-34  9  -26  -6  46  -26  -11  -28  -39  -10  -30 -> mebi
79  -81  -83  85  -31  -28  60  15  23  -39  67 -> Fuva
45  -55  37  52  -61  51  25  42  29  -18  6 -> vufi
shift +1: 45  -55 -> 46  -54
shift +1: 46  -26  -11 -> 47  -25  -10
shift -1: -26  -6  46 -> -27  -7  45
shift -1: -34  9  -26  -6 -> -35  8  -27  -7
shift -1: -28  -39  -10 -> -29  -40  -11
shift -1: -34 -> -35

8  -12  0  11  12  -1  1  -3  2  -10  15  7  -3  -3  -9  8  17  14  21  3  -16  -10  5  -6  -7  -1  10  7  -8  -12  13  5  6  -6  2  -3  15  4  -4  -1  3  4  -4  2  -3  1  -10  5  7  4  -18  guta
-8  5  7  -3  -7  3  6  -9  -1  -1  6  10  5  4  0  -6  -5  -10  7  -21  -11  -1  -16  -3  2  -9  6  -6  -14  -7  11  0  7  -3  1  -7  -3  -6  -32  -19  5  4  7  1  3  -10  -14  69  8  4  -5  sur
3  -8  2  5  4  4  -8  -6  2  -12  0  12  2  -2  4  5  -6  13  21  2  -13  -12  -4  11  -5  -5  19  8  2  -14  26  0  2  11  3  -10  5  8  8  -9  16  4  10  3  21  -3  -7  33  10  -10  -15  dok
-4  2  1  9  5  2  -14  -5  1  -10  4  -7  -9  -5  -9  11  -1  6  14  14  -11  -10  9  16  -7  13  19  1  8  3  6  -8  -1  16  -8  -6  3  8  -9  5  16  4  10  -8  14  10  10  -17  11  1  -6  Zufu
-3  -12  -10  -13  7  5  -1  1  2  -14  -22  0  0  -7  3  1  -13  13  23  18  -1  -14  26  1  -11  -4  9  0  2  -7  19  7  -3  1  -2  -8  10  2  20  -7  15  4  17  -2  11  3  -9  25  9  -7  -13  larav
-13  -9  -8  -14  -8  11  4  2  -1  10  1  3  9  14  -4  -6  -15  -3  -2  -58  5  10  8  4  -1  -13  2  18  -7  -3  -4  4  5  4  -10  10  -12  -14  4  -17  -1  4  19  -10  -1  -6  3  62  -5  -10  -3  malu
-11  -1  13  14  -9  0  -1  -13  0  6  23  8  -5  1  -8  10  -1  -1  17  -10  -11  6  11  9  10  0  11  18  -1  -6  1  -8  9  9  2  0  -11  -6  -15  5  5  4  2  2  11  -9  10  -16  3  -9  -7  busem
shift -1: 23 -> 22
shift +1: 3 -> 4

61  -1  61  -25  19  -43  63  -14  32  -27  9  -43  11  65  -45  -38  24  10  20  -18  -43  55 = zulam
13  -55  65  31  -63  19  45  -49  -56  -44  25  -41  2  -61  36  -5  7  37  18  49  39  -22 = petiv
-56  34  9  -62  3  2  -1  -21  -57  5  12  4  14  60  43  -18  -49  -1  -16  -16  -5  50 = fefek
62  -4  40  13  62  62  8  55  -39  6  51  50  58  8  -15  -51  10  -10  9  -8  -37  -56 = Nukab
-12  17  30  -52  51  -20  -44  32  -53  -44  -6  3  -5  34  62  33  49  -39  62  -4  37  23 = manep
-23  4  26  -33  17  5  14  -46  49  -13  -32  17  -19  6  6  -4  38  -58  14  23  -38  -5 = gova
shift -1: 23 -> 22
shift -1: -56 -> -57
shift +1: 31 -> 32
shift +1: 61  -25  19  -43 -> 62  -24  20  -42

-3  2  1  -26  -5  fabon
10  -18  1  82  20  kipig
20  -18  1  82  20  mebe
10  -8  1  31  -4  bukep
shift +1: -3  2  1 -> -2  3  2
shift +1: 1 -> 2
shift +1: 20 -> 21
shift -1: -3  2  1 -> -4  1  0

-12  7  11  33  47  22 : sigo
-1  1  25  6  20  23 : Rana
-6  -2  -14  19  -38  -7 : tob
-4  24  -20  -17  -31  1 : fari
-42  9  -24  19  -30  13 : gavan
69  -62  57  -50  38  -39 : Noka
44  9  -6  25  -35  -13 : mora
shift +1: -20  -17 -> -19  -16
shift -1: 19 -> 18
shift +1: -24 -> -23
shift +1: -17  -31 -> -16  -30
shift +1: -12 -> -11
shift -1: -2 -> -3
shift +1: -35 -> -34

